Below are the code and all the weights of a small trained network. Each question names an input and a target symbol and asks about switching units off, where a switched-off unit gives its printed mean instead of its output.

import numpy as np


def w(rows, s, z=0):
    codes = np.array(rows[::2]) - 128.0
    scale = np.full(codes.shape[1], s)
    scale[-1] = z or s
    return codes * scale


def f(y):
    return np.maximum(y, 0)


def softmax(a):
    e = np.exp(a - a.max(-1, keepdims=True))
    return e / e.sum(-1, keepdims=True)


def log_softmax(a):
    a = a - a.max(-1, keepdims=True)
    return a - np.log(np.exp(a).sum(-1, keepdims=True))


def net(x, mask):
    ids = ['βγδεζθλμξπστφψω'.index(c) for c in x.split()]
    T = len(ids)
    res = E[ids] + P[:T]
    u = 0
    for l in range(3):
        q, k, v = (res @ M[l].T for M in (Q, K, V))
        z = softmax(np.where(np.tri(T) > 0, q @ k.T / 2**0.5, -1e9)) @ v
        res = res + np.where(mask[u], z, O[l][:, -1]) @ O[l][:, :-1]
        u += 1
        y = f(res @ A[l][:, :-1].T + A[l][:, -1])
        res = res + np.where(mask[u : u + 4], y, B[l][:, -1]) @ B[l][:, :-1]
        u += 4
    return log_softmax(res[-1] @ U[:, :-1].T + U[:, -1])


Q, K, V, O, A, B = {}, {}, {}, {}, {}, {}
E = w([
[95,100,117,180,208,57,90,79,219,61,180],'β',
[181,131,171,124,172,112,87,108,194,212,132],'γ',
[115,119,219,125,85,77,136,119,105,69,167],'δ',
[167,87,199,169,110,116,102,46,175,129,252],'ε',
[66,81,131,130,127,193,200,57,123,173,191],'ζ',
[172,118,191,116,150,52,143,83,64,229,101],'θ',
[125,221,128,174,135,81,133,193,250,43,116],'λ',
[100,78,180,190,83,140,134,176,173,209,129],'μ',
[57,115,96,100,204,103,54,229,77,26,172],'ξ',
[91,143,69,209,176,186,109,170,128,129,196],'π',
[39,89,168,119,62,114,47,72,148,132,130],'σ',
[186,91,129,169,228,101,137,197,116,182,113],'τ',
[112,50,164,251,168,97,186,98,109,172,183],'φ',
[155,173,170,96,142,49,123,87,178,99,63],'ψ',
[139,97,145,57,124,75,82,221,144,99,230],'ω',
],0.019)
P = w([
[255,103,90,142,106,152,78,99,21,163,76],'0',
[101,131,177,122,118,91,180,102,173,114,100],'1',
[105,134,170,138,133,96,166,120,163,125,118],'2',
[124,140,186,123,143,90,153,120,164,117,124],'3',
[122,160,169,146,153,114,138,126,136,120,132],'4',
[121,159,174,156,163,112,138,120,140,124,125],'5',
[141,156,170,148,177,114,129,135,130,117,150],'6',
[128,157,173,157,175,119,126,136,135,138,140],'7',
[139,161,167,168,186,115,119,142,127,128,145],'8',
[137,165,165,154,187,118,117,150,123,118,156],'9',
[143,168,170,165,193,119,111,150,133,116,150],'10',
[140,161,164,153,204,118,106,153,125,115,164],'11',
],0.0082)
Q[0] = w([
[169,100,62,94,9,159,164,162,115,100,82],'L0H1',
[142,100,126,154,104,92,85,153,119,101,123],'L0H1',
],0.011)
K[0] = w([
[6,159,254,89,225,136,151,142,186,143,166],'L0H1',
[132,149,107,115,134,179,171,103,139,125,96],'L0H1',
],0.0096)
V[0] = w([
[127,166,192,254,64,217,161,141,69,195,195],'L0H1',
[117,38,87,59,201,49,207,83,47,123,149],'L0H1',
],0.0048)
O[0] = w([
[137,97,198,173,115,212,160,110,161,109,135,129],'L0H1',
[157,4,124,152,119,172,89,79,117,97,66,252],'L0H1',
],0.011,0.00041)
A[0] = w([
[95,119,138,111,136,203,120,107,71,49,170,3],'L0N1',
[188,152,147,128,255,109,157,159,100,99,152,224],'L0N2',
[160,148,83,91,162,181,133,93,150,139,104,23],'L0N3',
[95,146,119,128,152,110,201,34,60,189,118,97],'L0N4',
],0.0086,0.0022)
B[0] = w([
[168,124,83,160,85,114,155,184,146,181,52,160],'L0N1',
[56,80,143,208,92,161,114,73,131,194,86,254],'L0N2',
[100,163,67,169,139,74,111,176,151,212,95,130],'L0N3',
[122,99,148,120,95,148,24,201,254,2,96,166],'L0N4',
],0.0076,0.008)
Q[1] = w([
[110,49,178,153,149,92,86,124,155,120,118],'L1H1',
[106,129,152,254,129,64,61,70,198,129,101],'L1H1',
],0.0085)
K[1] = w([
[252,113,3,212,121,111,81,30,38,110,116],'L1H1',
[237,114,61,110,99,65,32,100,79,127,96],'L1H1',
],0.0062)
V[1] = w([
[163,110,207,3,116,130,140,140,161,152,127],'L1H1',
[90,117,96,146,83,201,78,104,90,30,235],'L1H1',
],0.0056)
O[1] = w([
[245,142,138,74,57,122,101,165,137,144,108,5],'L1H1',
[178,146,34,208,62,96,161,121,93,129,143,46],'L1H1',
],0.011,0.00021)
A[1] = w([
[189,182,160,193,128,81,196,72,70,149,57,57],'L1N1',
[87,122,126,86,55,86,216,20,202,151,92,97],'L1N2',
[144,202,123,116,121,47,187,97,3,120,111,5],'L1N3',
[145,157,121,195,149,69,191,114,116,225,82,171],'L1N4',
],0.0055,0.0023)
B[1] = w([
[75,102,160,2,187,112,145,44,172,116,110,188],'L1N1',
[110,136,138,169,155,210,51,123,76,124,126,234],'L1N2',
[65,89,225,124,128,59,97,68,115,79,148,143],'L1N3',
[111,106,185,66,122,105,47,160,96,133,219,251],'L1N4',
],0.0092,0.0033)
Q[2] = w([
[158,144,123,1,155,128,149,240,126,119,145],'L2H1',
[78,74,244,242,197,128,62,158,243,102,153],'L2H1',
],0.0078)
K[2] = w([
[60,172,199,172,95,159,64,90,125,134,120],'L2H1',
[252,61,37,132,31,117,197,38,3,218,66],'L2H1',
],0.0058)
V[2] = w([
[61,138,70,141,17,131,173,127,122,156,48],'L2H1',
[138,47,57,134,118,220,44,254,161,155,193],'L2H1',
],0.0054)
O[2] = w([
[5,135,174,90,140,192,133,154,170,19,146,85],'L2H1',
[97,115,70,78,74,112,218,95,114,176,79,255],'L2H1',
],0.011,0.006)
A[2] = w([
[217,146,117,143,182,198,1,195,122,78,168,198],'L2N1',
[27,121,84,107,151,125,231,70,79,80,191,2],'L2N2',
[147,137,112,154,105,131,200,179,118,33,224,143],'L2N3',
[122,179,114,155,138,29,73,112,83,182,166,111],'L2N4',
],0.0059,0.002)
B[2] = w([
[129,135,111,47,77,108,232,108,60,120,72,231],'L2N1',
[254,158,84,132,129,145,84,178,101,127,96,232],'L2N2',
[111,136,54,129,88,126,71,38,77,181,147,173],'L2N3',
[131,190,104,135,169,146,138,113,210,17,200,254],'L2N4',
],0.0095,0.0054)
U = w([
[131,117,70,147,184,100,117,115,162,90,145,84],'β',
[175,180,99,60,179,171,76,137,168,192,141,125],'γ',
[141,155,151,124,140,103,168,136,38,94,132,210],'δ',
[202,151,104,140,115,149,100,93,147,141,188,68],'ε',
[139,105,76,71,149,200,144,142,182,105,130,145],'ζ',
[171,110,131,130,120,95,40,184,173,140,77,75],'θ',
[110,223,106,125,159,101,160,174,180,128,112,153],'λ',
[106,175,163,116,95,147,166,181,132,205,147,114],'μ',
[116,150,78,127,171,97,80,205,89,130,82,129],'ξ',
[140,219,73,127,182,170,156,137,62,188,136,183],'π',
[73,157,118,101,77,148,2,114,96,149,159,145],'σ',
[89,92,103,76,211,128,134,118,93,176,142,103],'τ',
[108,67,115,189,127,90,146,136,127,107,143,3],'φ',
[134,183,107,44,201,137,116,129,130,131,102,156],'ψ',
[113,123,47,70,111,51,134,137,142,152,158,220],'ω',
],0.006,0.005)

Each question gives the input, a string of symbols that net reads in full, and the target symbol t.
The units are the heads (2 rows each of Q, K, V and O) and the neurons (one row each of A and B). Each row of codes is followed by its name. A weight is (code - 128) times the scale printed after its matrix; where a second scale follows, it is the last column's (O, A, B and U).
mask holds one flag per unit, layer by layer, with each layer's heads first. A switched-off unit (its flag False) gives its mean, the last column of its rows in O or B, instead of its output. The means were averaged over made-up inputs and are rounded, as every weight is.
A unit's drop is (log p(t) with every unit on - log p(t) with that unit switched off) / (log p(t) with every unit on - log p(t) with every unit switched off).
The circuit of an input: a set's keep is (log p(t) with only the set's units on - log p(t) with every unit switched off) / (log p(t) with every unit on - log p(t) with every unit switched off). Starting from the 12 units with the biggest drops (on a tie, the unit counted first), units are removed one at a time, each time the one whose removal leaves the highest keep (on an exact tie, the one counted first), for as long as the keep stays at least 0.8.
units of the circuit, in order: the units of the circuit, biggest drop first
most important unit: the unit with the biggest drop
k most important neurons: the k neurons with the biggest drops, biggest first
top k neurons in layer l: the k neurons of layer l with the biggest drops, biggest first
input ω ξ ξ δ ω σ ω σ τ, target ω: most important unit -> L0N2
input σ ω μ σ δ ζ θ ε, target σ: 2 most important neurons -> [L1N4, L2N3]
input σ τ φ π, target σ: units of the circuit, in order -> [L2H1, L1N4, L2N3, L1H1]
input σ ω ζ λ ζ, target σ: 2 most important neurons -> [L0N4, L2N3]
input β π β σ τ β μ δ σ σ ψ ε, target β: units of the circuit, in order -> [L1H1, L2N4, L0H1, L2H1]
input δ δ ω, target δ: units of the circuit, in order -> [L2N1, L2H1, L1N1, L0N4]
input σ μ ω τ π ω ω ω, target σ: units of the circuit, in order -> [L2H1, L2N3, L1H1]
input δ π ω σ σ ω, target δ: units of the circuit, in order -> [L2N1, L2H1, L1N1]
input ω μ λ τ ε, target ω: units of the circuit, in order -> [L2H1, L1H1]
input ω λ τ ξ, target ω: units of the circuit, in order -> [L2H1, L1N4]
input ζ ζ ξ σ π ε β, target ζ: units of the circuit, in order -> [L2H1, L0H1, L0N1]
input τ τ ω ζ ζ σ ω π ζ δ ω, target τ: units of the circuit, in order -> [L1H1, L0N2]
input σ ω σ ω ψ γ σ θ ω ω, target σ: 2 most important neurons -> [L2N3, L0N2]
input ω ω δ ζ ω μ δ δ δ σ δ, target ω: most important neuron -> [L1N3]
input ω ω τ ω τ, target ω: units of the circuit, in order -> [L2H1, L1N4, L0H1]
input σ σ τ δ δ, target σ: 2 most important neurons -> [L2N3, L2N1]
input π μ ω ω ω π ω ω ω, target π: 2 most important neurons -> [L2N2, L1N4]
input σ δ δ ζ, target σ: 3 most important neurons -> [L2N3, L0N4, L2N4]
input σ γ β σ σ θ γ ζ δ τ, target σ: 2 most important neurons -> [L0N2, L1N4]
input σ δ ω ε, target σ: most important neuron -> [L2N3]
input σ ζ ω ω β δ ω φ τ, target σ: units of the circuit, in order -> [L1N4, L0N2]
input ζ σ μ π ω ω δ δ ω λ, target ζ: units of the circuit, in order -> [L0H1, L2H1]
input ξ ζ ω ω ω τ ω σ σ ξ, target ξ: 2 most important neurons -> [L2N2, L0N1]
input ω δ θ ω δ ω ζ γ, target ω: top 2 neurons in layer 1 -> [L1N1, L1N3]
input ζ τ μ μ ω δ δ ω δ ω σ, target ζ: top 2 neurons in layer 0 -> [L0N4, L0N1]
input τ ω λ τ ζ δ ω ω μ ω σ, target τ: top 3 neurons in layer 0 -> [L0N2, L0N4, L0N3]
